Below is a small trained network, with its code and all its weights. Each question gives an input and a class and asks what happens when units are switched off, that is, made to give their printed mean instead of their output.

import numpy as np


def w(rows, s, z=0):
    codes = np.array(rows[::2]) - 128.0
    scale = np.full(codes.shape[1], s)
    scale[-1] = z or s
    return codes * scale


def f(y):
    return y / 2 * (1 + np.tanh(0.7978845608 * (y + 0.044715 * y**3)))


def log_softmax(a):
    a = a - a.max(-1, keepdims=True)
    return a - np.log(np.exp(a).sum(-1, keepdims=True))


def net(x, mask):
    res = np.array(x, float).reshape(1, 6) / 4 @ E
    y = f(res @ A[0][:, :-1].T + A[0][:, -1])
    res = res + np.where(mask, y, B[0][:, -1]) @ B[0][:, :-1]
    return log_softmax(res[-1] @ U[:, :-1].T + U[:, -1])


A, B = {}, {}
E = w([
[16,16,140,197,206,109],'x0',
[132,126,128,128,127,131],'x1',
[98,216,189,88,173,253],'x2',
[143,127,153,246,9,209],'x3',
[6,200,30,163,167,112],'x4',
[51,29,74,30,68,188],'x5',
],0.0065)
A[0] = w([
[100,119,132,83,118,163,171],'N1',
[82,53,127,132,181,162,175],'N2',
[112,106,82,109,51,6,78],'N3',
[113,160,115,127,169,182,101],'N4',
[73,92,139,100,119,128,98],'N5',
[85,54,153,95,134,182,129],'N6',
[145,61,88,90,72,148,221],'N7',
[103,122,118,82,165,66,118],'N8',
[142,119,141,32,172,120,132],'N9',
[66,105,113,104,93,147,132],'N10',
[158,116,43,156,95,66,75],'N11',
[152,131,110,62,182,99,146],'N12',
[91,112,110,71,63,155,120],'N13',
[84,126,193,183,113,210,158],'N14',
[67,195,73,192,126,120,98],'N15',
[136,137,192,168,162,92,131],'N16',
[108,66,132,175,130,143,208],'N17',
[82,190,57,130,97,115,131],'N18',
[110,150,161,142,190,195,138],'N19',
[187,88,174,93,99,106,137],'N20',
[144,171,177,155,129,97,119],'N21',
[136,89,210,120,145,137,130],'N22',
[164,180,81,88,74,132,254],'N23',
[181,81,172,118,153,142,95],'N24',
[139,173,180,182,141,63,161],'N25',
[71,179,57,140,152,96,101],'N26',
[126,121,209,110,112,107,59],'N27',
[141,56,114,182,122,36,106],'N28',
[111,152,136,126,24,49,165],'N29',
[159,141,129,130,190,101,64],'N30',
[135,96,142,81,223,87,109],'N31',
[136,197,148,209,172,89,102],'N32',
[150,198,142,76,109,137,150],'N33',
[139,105,122,198,74,149,108],'N34',
[92,97,93,75,85,139,106],'N35',
[85,154,194,93,157,162,99],'N36',
[98,85,189,190,206,140,208],'N37',
[126,112,184,110,111,115,109],'N38',
[115,154,163,107,154,198,106],'N39',
],0.012,0.0052)
B[0] = w([
[136,145,154,115,182,82,181],'N1',
[98,170,66,154,142,103,239],'N2',
[172,99,138,57,146,144,216],'N3',
[169,61,154,91,102,113,169],'N4',
[110,140,113,121,141,141,171],'N5',
[111,170,141,128,138,111,214],'N6',
[110,167,140,158,157,112,231],'N7',
[148,106,124,144,114,158,205],'N8',
[109,68,110,179,137,169,219],'N9',
[148,153,150,124,133,123,179],'N10',
[183,56,136,41,144,112,181],'N11',
[125,120,162,241,91,186,213],'N12',
[82,169,168,124,200,159,185],'N13',
[221,101,110,163,125,145,221],'N14',
[109,83,174,118,69,97,200],'N15',
[62,147,128,83,172,142,183],'N16',
[140,131,97,167,162,120,213],'N17',
[83,123,188,159,61,77,188],'N18',
[199,48,75,42,147,78,204],'N19',
[43,165,151,119,80,75,209],'N20',
[122,193,149,89,158,160,174],'N21',
[48,118,111,138,87,49,187],'N22',
[80,151,1,181,148,104,232],'N23',
[38,124,187,144,51,94,180],'N24',
[115,184,162,143,168,147,209],'N25',
[110,129,168,150,44,100,203],'N26',
[112,109,181,89,84,75,143],'N27',
[200,90,113,66,136,113,230],'N28',
[169,90,74,144,188,150,179],'N29',
[119,122,158,137,141,143,156],'N30',
[184,70,147,200,112,200,232],'N31',
[87,154,169,101,161,132,213],'N32',
[142,112,31,158,142,102,210],'N33',
[177,103,169,135,122,207,178],'N34',
[85,183,241,111,168,134,184],'N35',
[222,49,131,86,103,119,187],'N36',
[79,161,25,152,123,103,254],'N37',
[81,101,95,121,59,98,147],'N38',
[183,58,135,46,137,90,191],'N39',
],0.0071,0.0086)
U = w([
[184,74,131,44,135,105,88],'0',
[92,125,177,128,9,69,86],'1',
[137,132,127,138,130,126,250],'2',
[123,142,53,150,145,105,75],'3',
[117,175,204,101,200,153,90],'4',
[165,88,165,190,91,236,92],'5',
],0.015,0.013)

Each question gives the input, the list of numbers given to net, and the class t.
The units are the neurons (one row each of A and B). Each row of codes is followed by its name. A weight is (code - 128) times the scale printed after its matrix; where a second scale follows, it is the last column's (A, B and U).
mask holds one flag per neuron, in row order. A switched-off neuron (its flag False) gives its mean, the last column of its row in B, instead of its output. The means were averaged over made-up inputs and are rounded, as every weight is.
A unit's drop is (log p(t) with every unit on - log p(t) with that unit switched off) / (log p(t) with every unit on - log p(t) with every unit switched off).
The circuit of an input: a set's keep is (log p(t) with only the set's units on - log p(t) with every unit switched off) / (log p(t) with every unit on - log p(t) with every unit switched off). Starting from the 12 units with the biggest drops (on a tie, the unit counted first), units are removed one at a time, each time the one whose removal leaves the highest keep (on an exact tie, the one counted first), for as long as the keep stays at least 0.8.
circuit, biggest first: the units of the circuit, biggest drop first
most important unit: the unit with the biggest drop
k most important neurons: the k neurons with the biggest drops, biggest first
drop of u: that unit's drop, to one decimal
input [0,4,-6,7,5,6], class 5: most important unit : N34
input [-5,-1,2,-5,5,-5], class 1: 3 most important neurons : (N26; N18; N15)
input [0,-5,5,-7,2,-3], class 5: 2 most important neurons : (N12; N31)
input [-5,-4,-2,7,-7,8], class 4: circuit, biggest first : (N13; N35; N7)
input [2,2,-4,-6,-4,3], class 5: circuit, biggest first : (N31; N12)
input [2,-5,4,-7,-3,0], class 5: 2 most important neurons : (N31; N12)
input [-7,5,-1,-8,1,-4], class 5: circuit, biggest first : (N12; N31; N9)
input [0,-1,-6,7,1,4], class 5: 2 most important neurons : (N34; N19)
input [-8,-4,-7,0,-7,3], class 3: 4 most important neurons : (N23; N29; N7; N20)
input [8,-2,1,6,-7,2], class 3: circuit, biggest first : (N37; N2)
input [-8,6,7,5,2,5], class 3: 2 most important neurons : (N23; N33)
input [-7,-5,8,-5,8,8], class 0: 3 most important neurons : (N39; N36; N4)
input [7,6,-1,3,3,-8], class 4: 4 most important neurons : (N32; N25; N23; N16)
input [4,1,-7,-4,-1,-1], class 0: most important unit : N28
input [-1,-6,-3,3,6,3], class 1: 3 most important neurons : (N18; N15; N26)
input [5,2,7,-8,-6,1], class 5: 3 most important neurons : (N31; N12; N9)
input [-1,7,1,6,8,1], class 1: 2 most important neurons : (N18; N15)
input [-3,3,0,-8,-7,6], class 5: 3 most important neurons : (N9; N31; N12)
input [0,1,4,-4,4,2], class 0: 2 most important neurons : (N19; N36)
input [-2,2,2,-8,2,8], class 4: circuit, biggest first : (N35)
input [2,-3,-3,-8,6,-8], class 4: 2 most important neurons : (N32; N25)
input [-5,-5,1,-5,-8,-8], class 1: 2 most important neurons : (N24; N20)
input [0,2,-1,5,-8,8], class 1: drop of N19 : 0.0
input [2,-3,-4,-1,0,2], class 0: drop of N22 : 0.1
input [-2,-4,-6,1,7,5], class 1: drop of N3 : -0.2
input [7,-2,8,0,-4,8], class 0: drop of N36 : 1.2
input [-5,-6,-1,-2,8,7], class 1: circuit, biggest first : (N18)
